Below is a small trained network, with its code and all its weights. Each question gives an input and a class and asks what happens when units are switched off, that is, made to give their printed mean instead of their output.

import numpy as np


def w(rows, s, z=0):
    codes = np.array(rows[::2]) - 128.0
    scale = np.full(codes.shape[1], s)
    scale[-1] = z or s
    return codes * scale


def norm(h):
    return h / np.sqrt((h * h).mean(-1, keepdims=True) + 1e-5)


def f(y):
    return y / 2 * (1 + np.tanh(0.7978845608 * (y + 0.044715 * y**3)))


def log_softmax(a):
    a = a - a.max(-1, keepdims=True)
    return a - np.log(np.exp(a).sum(-1, keepdims=True))


def net(x, mask):
    res = np.array(x, float).reshape(1, 7) / 4 @ E
    u = 0
    for l in range(4):
        y = f(norm(res) @ A[l][:, :-1].T + A[l][:, -1])
        res = res + np.where(mask[u : u + 8], y, B[l][:, -1]) @ B[l][:, :-1]
        u += 8
    return log_softmax(norm(res)[-1] @ U[:, :-1].T + U[:, -1])


A, B = {}, {}
E = w([
[157,208,185,178,134,82,70,83,1,108,125],'x0',
[93,43,87,104,47,178,116,156,115,204,95],'x1',
[119,112,201,214,120,101,202,129,123,92,146],'x2',
[39,137,81,234,196,199,188,72,73,77,156],'x3',
[162,144,163,139,176,149,87,85,157,27,118],'x4',
[125,144,166,174,68,150,134,125,152,80,127],'x5',
[153,85,135,154,126,136,238,180,87,126,38],'x6',
],0.0073)
A[0] = w([
[111,193,117,105,181,121,81,35,171,76,189,95],'0.n0',
[121,207,59,55,174,128,55,96,127,157,125,59],'0.n1',
[97,232,234,175,43,121,68,37,116,45,165,133],'0.n2',
[101,169,179,199,53,114,33,97,106,104,140,2],'0.n3',
[54,72,155,134,109,173,215,160,188,144,152,19],'0.n4',
[116,154,137,101,157,151,103,126,88,137,178,157],'0.n5',
[75,85,49,72,153,161,109,105,180,173,174,129],'0.n6',
[165,156,215,104,88,2,140,182,157,207,195,143],'0.n7',
],0.0064,0.0038)
B[0] = w([
[175,187,113,158,175,158,116,129,124,88,180,208],'0.n0',
[195,230,89,148,82,93,119,110,66,134,155,185],'0.n1',
[72,155,254,167,84,243,120,130,84,129,205,255],'0.n2',
[123,145,164,110,35,198,37,62,4,147,192,161],'0.n3',
[138,118,87,253,114,212,53,212,88,104,138,175],'0.n4',
[113,167,107,155,104,66,133,97,166,167,167,159],'0.n5',
[60,125,128,87,26,153,133,111,149,88,176,221],'0.n6',
[95,153,149,118,90,35,157,43,200,140,58,240],'0.n7',
],0.0065,0.0056)
A[1] = w([
[124,76,99,52,152,183,127,136,169,167,152,2],'1.n0',
[153,67,180,123,116,144,255,167,113,115,62,116],'1.n1',
[137,60,72,156,133,148,181,184,97,145,115,69],'1.n2',
[175,130,188,153,135,124,39,183,99,102,158,51],'1.n3',
[114,137,6,42,201,116,118,129,122,137,75,86],'1.n4',
[139,131,134,195,243,119,131,119,143,45,150,145],'1.n5',
[112,129,36,116,160,101,216,145,73,179,178,124],'1.n6',
[131,127,107,94,187,137,20,72,119,178,149,107],'1.n7',
],0.0072,0.0056)
B[1] = w([
[86,128,141,92,111,193,49,127,97,49,170,139],'1.n0',
[253,134,83,202,79,90,231,99,67,124,138,253],'1.n1',
[154,136,13,211,128,170,173,183,72,190,109,190],'1.n2',
[73,117,203,169,120,160,97,121,70,124,135,152],'1.n3',
[186,205,197,225,5,184,45,123,116,64,149,177],'1.n4',
[154,153,162,137,165,156,143,121,219,94,105,250],'1.n5',
[32,172,176,162,125,170,80,24,118,185,94,191],'1.n6',
[208,170,152,192,70,76,139,111,108,115,69,177],'1.n7',
],0.0067,0.0038)
A[2] = w([
[244,91,83,97,88,134,88,179,166,71,138,20],'2.n0',
[172,147,123,29,106,116,33,167,171,87,152,63],'2.n1',
[144,153,175,139,200,133,166,128,144,56,156,144],'2.n2',
[122,151,174,141,254,135,95,133,123,76,158,32],'2.n3',
[133,170,170,137,178,96,109,95,135,112,160,97],'2.n4',
[169,112,165,93,181,76,108,98,14,89,126,36],'2.n5',
[184,148,168,64,153,33,116,167,120,166,93,25],'2.n6',
[155,126,127,128,111,149,80,201,53,133,134,3],'2.n7',
],0.0085,0.0049)
B[2] = w([
[110,146,112,39,113,84,144,109,192,120,125,168],'2.n0',
[163,129,100,204,186,146,151,153,115,159,103,222],'2.n1',
[101,98,150,88,137,122,88,123,156,113,68,254],'2.n2',
[90,129,136,67,187,130,139,247,131,150,106,199],'2.n3',
[122,115,72,146,161,138,137,125,93,104,116,211],'2.n4',
[71,111,151,164,128,177,103,172,99,157,158,154],'2.n5',
[113,110,181,166,80,87,116,66,152,175,113,185],'2.n6',
[153,166,111,159,82,120,135,119,132,108,111,121],'2.n7',
],0.012,0.0043)
A[3] = w([
[180,127,119,58,66,80,58,99,147,207,96,92],'3.n0',
[89,98,95,103,101,196,139,132,254,127,128,185],'3.n1',
[119,132,192,167,221,149,155,82,170,6,153,120],'3.n2',
[97,27,62,152,70,152,182,147,200,138,118,105],'3.n3',
[40,123,136,163,196,115,185,47,59,167,128,102],'3.n4',
[134,36,193,157,62,180,243,190,119,61,54,116],'3.n5',
[108,85,113,155,130,22,198,147,95,201,110,6],'3.n6',
[192,214,163,155,205,107,128,107,99,39,92,33],'3.n7',
],0.0072,0.0022)
B[3] = w([
[137,165,172,147,176,102,149,91,166,29,76,219],'3.n0',
[61,161,138,91,160,186,95,148,59,133,178,229],'3.n1',
[150,157,186,105,202,92,58,181,189,164,1,249],'3.n2',
[94,70,104,107,222,162,136,175,140,136,187,226],'3.n3',
[129,102,116,73,116,78,133,97,210,118,100,196],'3.n4',
[227,185,120,140,54,40,112,73,84,128,145,254],'3.n5',
[154,51,162,203,108,118,151,154,141,215,91,184],'3.n6',
[99,64,115,70,82,118,158,97,183,189,94,212],'3.n7',
],0.0084,0.0056)
U = w([
[191,136,180,143,64,14,155,68,156,141,62,171],'0',
[217,57,47,237,130,143,240,209,54,186,117,122],'1',
[166,34,146,87,220,59,150,117,12,79,210,2],'2',
[34,15,64,57,117,180,174,198,132,153,219,143],'3',
[170,29,148,83,223,62,150,111,9,80,211,2],'4',
[118,202,176,183,54,179,61,73,27,106,241,142],'5',
[182,200,30,84,143,112,143,130,191,78,141,118],'6',
[74,146,210,102,221,156,59,173,174,127,71,136],'7',
],0.015,0.017)

Each question gives the input, the list of numbers given to net, and the class t.
The units are the neurons (one row each of A and B). Each row of codes is followed by its name. A weight is (code - 128) times the scale printed after its matrix; where a second scale follows, it is the last column's (A, B and U).
mask holds one flag per neuron, layer by layer. A switched-off neuron (its flag False) gives its mean, the last column of its row in B, instead of its output. The means were averaged over made-up inputs and are rounded, as every weight is.
A unit's drop is (log p(t) with every unit on - log p(t) with that unit switched off) / (log p(t) with every unit on - log p(t) with every unit switched off).
unit that matters most: the unit with the biggest drop
k most important neurons: the k neurons with the biggest drops, biggest first
k most important neurons of layer l: the k neurons of layer l with the biggest drops, biggest first
drop when u is switched off: that unit's drop, to one decimal
input [-5,-7,-1,-7,4,-7,-3], class 0: unit that matters most -> 2.n6
input [-5,-2,-8,-3,-8,-5,6], class 5: 2 most important neurons of layer 1 -> [1.n4 1.n6]
input [3,5,7,-3,5,-8,-5], class 5: 2 most important neurons -> [0.n3 0.n2]
input [2,-8,-6,-1,-4,4,2], class 7: 3 most important neurons -> [0.n2 0.n0 1.n1]
input [7,8,8,8,2,2,7], class 0: 2 most important neurons of layer 2 -> [2.n1 2.n4]
input [-5,6,3,6,5,5,-1], class 1: 3 most important neurons of layer 1 -> [1.n2 1.n0 1.n6]
input [-1,1,2,8,-3,-7,-2], class 3: 2 most important neurons -> [0.n6 3.n4]
input [-3,4,-3,8,8,3,5], class 1: 2 most important neurons -> [1.n2 0.n0]
input [-4,3,-7,1,0,0,-6], class 5: 3 most important neurons of layer 0 -> [0.n1 0.n6 0.n7]
input [5,-5,1,-4,-3,4,0], class 5: 2 most important neurons of layer 0 -> [0.n2 0.n3]
input [3,7,-3,0,0,6,3], class 1: 2 most important neurons of layer 0 -> [0.n2 0.n7]
input [5,-3,-6,-5,3,-8,-6], class 5: 3 most important neurons -> [0.n1 2.n5 3.n2]
input [-4,-3,-8,-1,1,3,2], class 6: 3 most important neurons -> [2.n0 0.n2 0.n1]
input [-2,-6,-5,-1,-1,-3,-7], class 6: unit that matters most -> 0.n0
input [1,-8,-6,-1,1,-6,-2], class 6: 2 most important neurons of layer 2 -> [2.n4 2.n3]
input [-5,0,-5,8,3,-8,-5], class 5: 2 most important neurons of layer 0 -> [0.n6 0.n1]
input [-7,-5,-7,-5,-4,8,0], class 3: 3 most important neurons of layer 3 -> [3.n2 3.n1 3.n3]
input [0,-7,-8,-1,0,-1,-2], class 6: 2 most important neurons -> [0.n1 0.n0]
input [5,-8,-6,-4,0,1,3], class 7: 2 most important neurons of layer 1 -> [1.n1 1.n3]
input [-2,-7,-5,1,-1,-5,-7], class 6: unit that matters most -> 0.n1
input [8,5,-2,1,-8,-3,1], class 0: drop when 0.n3 is switched off -> 0.0
